Here is a tiny trained network, its code and every weight. The questions are about switching its units off for an input and a class, where a switched-off unit gives its printed mean instead of its output.

import numpy as np


def w(rows, s, z=0):
    codes = np.array(rows[::2]) - 128.0
    scale = np.full(codes.shape[1], s)
    scale[-1] = z or s
    return codes * scale


def norm(h):
    return h / np.sqrt((h * h).mean(-1, keepdims=True) + 1e-5)


def f(y):
    return y / 2 * (1 + np.tanh(0.7978845608 * (y + 0.044715 * y**3)))


def log_softmax(a):
    a = a - a.max(-1, keepdims=True)
    return a - np.log(np.exp(a).sum(-1, keepdims=True))


def net(x, mask):
    res = np.array(x, float).reshape(1, 3) / 4 @ E
    u = 0
    for l in range(2):
        y = f(norm(res) @ A[l][:, :-1].T + A[l][:, -1])
        res = res + np.where(mask[u : u + 11], y, B[l][:, -1]) @ B[l][:, :-1]
        u += 11
    return log_softmax(norm(res)[-1] @ U[:, :-1].T + U[:, -1])


A, B = {}, {}
E = w([
[36,119,73,120,181,254],'x0',
[35,56,122,211,75,109],'x1',
[114,132,246,72,192,189],'x2',
],0.0069)
A[0] = w([
[98,115,158,177,135,84,95],'0.n1',
[108,138,51,142,152,188,40],'0.n2',
[86,128,175,119,152,209,4],'0.n3',
[76,92,141,175,130,118,100],'0.n4',
[118,122,251,134,147,134,11],'0.n5',
[62,92,210,176,121,113,40],'0.n6',
[59,111,135,171,121,164,73],'0.n7',
[155,142,155,166,133,177,118],'0.n8',
[121,110,76,115,128,186,171],'0.n9',
[124,144,82,110,161,173,6],'0.n10',
[154,151,70,117,130,120,94],'0.n11',
],0.015,0.004)
B[0] = w([
[120,110,82,143,79,226,187],'0.n1',
[165,138,122,14,95,88,253],'0.n2',
[127,92,183,252,147,216,241],'0.n3',
[39,97,104,148,110,79,212],'0.n4',
[145,145,79,17,132,66,252],'0.n5',
[198,86,117,109,5,122,224],'0.n6',
[161,103,89,156,185,31,232],'0.n7',
[66,132,115,86,120,122,147],'0.n8',
[110,176,89,126,85,103,247],'0.n9',
[157,153,156,79,48,183,194],'0.n10',
[218,82,152,116,123,139,195],'0.n11',
],0.017,0.0054)
A[1] = w([
[72,185,89,130,152,29,77],'1.n1',
[92,45,135,253,122,113,169],'1.n2',
[66,205,161,38,122,98,66],'1.n3',
[236,135,114,208,215,135,16],'1.n4',
[176,84,140,145,146,90,121],'1.n5',
[159,144,44,39,206,99,127],'1.n6',
[124,105,101,201,46,192,118],'1.n7',
[81,192,200,166,135,226,97],'1.n8',
[141,224,93,153,137,180,157],'1.n9',
[213,147,157,183,131,205,151],'1.n10',
[43,163,150,102,106,148,252],'1.n11',
],0.013,0.0039)
B[1] = w([
[160,62,51,167,211,139,171],'1.n1',
[135,230,235,89,187,212,223],'1.n2',
[93,104,186,222,114,191,196],'1.n3',
[117,73,58,156,148,83,165],'1.n4',
[49,197,56,102,153,180,177],'1.n5',
[87,133,204,191,164,185,255],'1.n6',
[129,164,208,110,255,140,228],'1.n7',
[99,156,11,178,154,67,178],'1.n8',
[188,16,101,72,120,90,147],'1.n9',
[52,91,67,178,118,38,209],'1.n10',
[165,131,101,142,182,46,156],'1.n11',
],0.013,0.0083)
U = w([
[130,117,33,158,147,90,199],'0',
[111,156,233,132,159,193,158],'1',
[217,107,132,65,2,160,2],'2',
],0.014,0.00057)

Each question gives the input, the list of numbers given to net, and the class t.
The units are the neurons (one row each of A and B). Each row of codes is followed by its name. A weight is (code - 128) times the scale printed after its matrix; where a second scale follows, it is the last column's (A, B and U).
mask holds one flag per neuron, layer by layer. A switched-off neuron (its flag False) gives its mean, the last column of its row in B, instead of its output. The means were averaged over made-up inputs and are rounded, as every weight is.
A unit's drop is (log p(t) with every unit on - log p(t) with that unit switched off) / (log p(t) with every unit on - log p(t) with every unit switched off).
The circuit of an input: a set's keep is (log p(t) with only the set's units on - log p(t) with every unit switched off) / (log p(t) with every unit on - log p(t) with every unit switched off). Starting from the 12 units with the biggest drops (on a tie, the unit counted first), units are removed one at a time, each time the one whose removal leaves the highest keep (on an exact tie, the one counted first), for as long as the keep stays at least 0.8.
circuit, biggest first: the units of the circuit, biggest drop first
most important unit: the unit with the biggest drop
k most important neurons: the k neurons with the biggest drops, biggest first
drop when u is switched off: that unit's drop, to one decimal
input [-4,8,4], class 2: circuit, biggest first : 0.n6
input [1,0,-3], class 2: 3 most important neurons : 0.n11, 1.n7, 1.n2
input [-4,7,0], class 1: 2 most important neurons : 1.n7, 0.n2
input [0,-2,0], class 0: 3 most important neurons : 0.n2, 0.n5, 1.n10
input [8,-5,0], class 2: 2 most important neurons : 0.n2, 0.n10
input [-3,1,-8], class 1: 2 most important neurons : 0.n2, 1.n2
input [8,-8,5], class 0: 2 most important neurons : 0.n3, 1.n8
input [7,-2,-1], class 2: 2 most important neurons : 0.n2, 0.n10
input [0,4,8], class 2: 2 most important neurons : 0.n6, 0.n5
input [8,-3,4], class 0: drop when 0.n3 is switched off : 2.3
input [3,-4,2], class 0: drop when 0.n3 is switched off : 1.0
input [5,-6,7], class 0: drop when 0.n3 is switched off : 1.2
input [3,-4,3], class 0: drop when 0.n3 is switched off : 0.6
input [-1,6,-4], class 1: most important unit : 1.n2
